Here is a tiny trained network, its code and every weight. The questions are about switching its units off for an input and a class, where a switched-off unit gives its printed mean instead of its output.

import numpy as np


def w(rows, s, z=0):
    codes = np.array(rows[::2]) - 128.0
    scale = np.full(codes.shape[1], s)
    scale[-1] = z or s
    return codes * scale


def f(y):
    return np.maximum(y, 0)


def log_softmax(a):
    a = a - a.max(-1, keepdims=True)
    return a - np.log(np.exp(a).sum(-1, keepdims=True))


def net(x, mask):
    res = np.array(x, float).reshape(1, 3) / 4 @ E
    y = f(res @ A[0][:, :-1].T + A[0][:, -1])
    res = res + np.where(mask, y, B[0][:, -1]) @ B[0][:, :-1]
    return log_softmax(res[-1] @ U[:, :-1].T + U[:, -1])


A, B = {}, {}
E = w([
[100,126,67,3,82,208,122,88],'x0',
[142,141,129,106,133,151,4,222],'x1',
[136,120,135,131,9,102,180,217],'x2',
],0.0051)
A[0] = w([
[127,121,126,125,149,132,123,118,207],'N1',
[129,126,127,145,129,122,234,56,90],'N2',
[128,133,127,123,128,130,91,153,87],'N3',
[126,124,134,179,143,107,124,141,90],'N4',
[130,134,127,125,210,140,91,75,86],'N5',
[134,132,126,138,127,129,186,89,87],'N6',
[133,127,126,122,137,140,72,182,111],'N7',
[129,125,132,134,48,124,162,191,83],'N8',
[124,125,134,125,166,135,107,99,67],'N9',
[122,134,126,132,129,124,124,126,253],'N10',
[127,125,127,129,135,124,127,131,240],'N11',
[128,126,127,120,132,134,72,166,100],'N12',
[121,131,129,132,143,135,117,113,93],'N13',
[124,141,132,121,135,129,99,150,107],'N14',
[131,127,130,128,134,129,127,128,253],'N15',
[130,121,130,118,137,130,99,156,111],'N16',
[128,137,127,130,76,123,149,158,91],'N17',
[130,132,130,128,89,129,142,156,79],'N18',
[127,132,129,124,141,132,99,144,104],'N19',
[129,129,127,128,162,136,113,103,74],'N20',
[128,123,125,125,106,123,138,144,87],'N21',
[125,131,119,45,101,152,130,103,78],'N22',
[122,125,135,136,125,122,185,91,77],'N23',
[130,131,128,166,139,121,123,140,160],'N24',
[135,126,127,121,126,128,123,123,243],'N25',
[127,132,126,96,120,130,127,113,131],'N26',
[129,125,115,8,87,153,123,85,88],'N27',
[134,131,131,118,131,131,61,170,83],'N28',
[129,129,130,136,95,125,138,143,87],'N29',
[130,129,120,149,138,120,131,135,92],'N30',
[139,128,135,166,138,123,129,132,83],'N31',
[135,129,138,193,143,112,125,135,80],'N32',
[125,132,132,130,107,130,139,142,90],'N33',
[130,130,130,135,126,136,164,104,85],'N34',
[123,127,123,138,129,125,162,109,76],'N35',
[129,133,124,126,209,136,85,70,98],'N36',
[129,125,124,119,126,137,101,143,105],'N37',
[126,133,116,74,110,140,124,111,70],'N38',
[135,135,125,134,87,127,148,154,111],'N39',
[132,131,145,235,168,94,133,155,69],'N40',
[133,130,138,193,147,117,127,148,116],'N41',
[125,127,131,97,117,140,126,120,83],'N42',
[122,129,124,133,129,132,107,144,99],'N43',
[131,125,133,119,134,133,88,161,112],'N44',
],0.013,0.0043)
B[0] = w([
[118,168,144,137,75,160,156,125,192],'N1',
[76,139,122,118,112,52,3,69,238],'N2',
[119,116,118,126,135,98,84,102,157],'N3',
[108,118,115,122,184,155,128,143,168],'N4',
[118,70,124,114,106,36,201,185,220],'N5',
[109,131,123,125,126,88,59,98,180],'N6',
[93,141,123,127,122,83,63,75,198],'N7',
[109,71,125,113,104,36,210,175,211],'N8',
[135,82,115,116,133,74,153,159,161],'N9',
[85,213,159,137,43,193,173,102,220],'N10',
[89,194,147,133,58,184,165,104,210],'N11',
[101,133,126,129,132,86,65,90,183],'N12',
[131,110,129,124,133,101,137,144,142],'N13',
[117,130,130,130,132,104,92,106,157],'N14',
[86,214,151,138,43,194,177,97,221],'N15',
[112,133,122,126,126,106,94,103,161],'N16',
[123,94,124,120,116,75,175,159,173],'N17',
[126,90,122,119,127,83,159,150,158],'N18',
[127,115,119,124,133,104,97,105,154],'N19',
[133,93,120,121,134,79,148,158,156],'N20',
[134,108,122,123,135,96,144,145,143],'N21',
[88,117,118,137,222,164,130,154,209],'N22',
[114,128,122,129,134,84,57,96,177],'N23',
[113,141,128,125,144,171,137,132,176],'N24',
[85,212,154,143,55,185,170,107,215],'N25',
[108,137,132,133,151,146,136,138,165],'N26',
[55,119,118,133,251,187,138,159,255],'N27',
[107,123,120,125,136,76,50,85,189],'N28',
[133,105,120,118,129,92,148,149,149],'N29',
[123,118,125,128,151,133,127,136,137],'N30',
[118,112,120,128,173,141,124,143,149],'N31',
[100,109,112,127,197,156,128,147,173],'N32',
[139,106,120,124,131,103,140,143,141],'N33',
[127,126,120,126,134,104,84,108,155],'N34',
[130,119,120,132,143,100,85,108,150],'N35',
[122,70,123,116,95,43,204,185,227],'N36',
[116,123,125,131,143,107,97,111,151],'N37',
[117,112,120,133,196,148,121,149,173],'N38',
[115,108,134,121,111,87,171,152,170],'N39',
[68,102,106,119,250,183,129,159,218],'N40',
[95,131,121,115,184,175,137,139,187],'N41',
[129,115,123,130,166,140,123,139,149],'N42',
[128,125,125,129,133,112,103,118,143],'N43',
[105,136,124,131,125,97,85,93,173],'N44',
],0.027,0.0058)
U = w([
[100,124,97,136,245,237,128,155,104],'0',
[119,146,116,126,99,72,2,36,112],'1',
[140,58,129,100,69,65,214,194,114],'2',
[147,198,176,168,45,234,157,99,252],'3',
[193,103,125,135,140,139,100,128,93],'4',
[186,98,118,133,133,149,105,133,70],'5',
],0.008,0.0022)

Each question gives the input, the list of numbers given to net, and the class t.
The units are the neurons (one row each of A and B). Each row of codes is followed by its name. A weight is (code - 128) times the scale printed after its matrix; where a second scale follows, it is the last column's (A, B and U).
mask holds one flag per neuron, in row order. A switched-off neuron (its flag False) gives its mean, the last column of its row in B, instead of its output. The means were averaged over made-up inputs and are rounded, as every weight is.
A unit's drop is (log p(t) with every unit on - log p(t) with that unit switched off) / (log p(t) with every unit on - log p(t) with every unit switched off).
The circuit of an input: a set's keep is (log p(t) with only the set's units on - log p(t) with every unit switched off) / (log p(t) with every unit on - log p(t) with every unit switched off). Starting from the 12 units with the biggest drops (on a tie, the unit counted first), units are removed one at a time, each time the one whose removal leaves the highest keep (on an exact tie, the one counted first), for as long as the keep stays at least 0.8.
circuit, biggest first: the units of the circuit, biggest drop first
most important unit: the unit with the biggest drop
top k neurons: the k neurons with the biggest drops, biggest first
drop when u is switched off: that unit's drop, to one decimal
input [3,4,6], class 2: top neuron : (N8)
input [-8,-8,4], class 0: top 2 neurons : (N40 N41)
input [5,6,-1], class 1: top 4 neurons : (N40 N7 N28 N12)
input [2,-6,-6], class 1: top 3 neurons : (N2 N8 N6)
input [-3,2,-4], class 2: top 4 neurons : (N27 N36 N5 N22)
input [-6,8,7], class 1: top 2 neurons : (N7 N28)
input [5,-5,-6], class 2: top 2 neurons : (N36 N5)
input [-4,-7,-8], class 2: top 2 neurons : (N36 N5)
input [4,-7,7], class 1: top 3 neurons : (N2 N36 N5)
input [0,4,-5], class 2: top 2 neurons : (N36 N2)
input [6,7,3], class 1: top 4 neurons : (N7 N28 N40 N12)
input [-5,2,-6], class 2: top 4 neurons : (N36 N5 N27 N22)
input [2,-6,6], class 1: top 3 neurons : (N2 N36 N5)
input [4,-6,-2], class 1: circuit, biggest first : (N2)
input [0,7,-8], class 2: top 4 neurons : (N36 N5 N2 N9)
input [2,3,0], class 3: drop when N2 is switched off : 0.4
input [1,3,0], class 3: drop when N2 is switched off : 0.5
input [6,2,-8], class 2: drop when N36 is switched off : 0.8
input [-7,-6,5], class 0: drop when N23 is switched off : 0.0
input [-7,-4,5], class 0: most important unit : N40
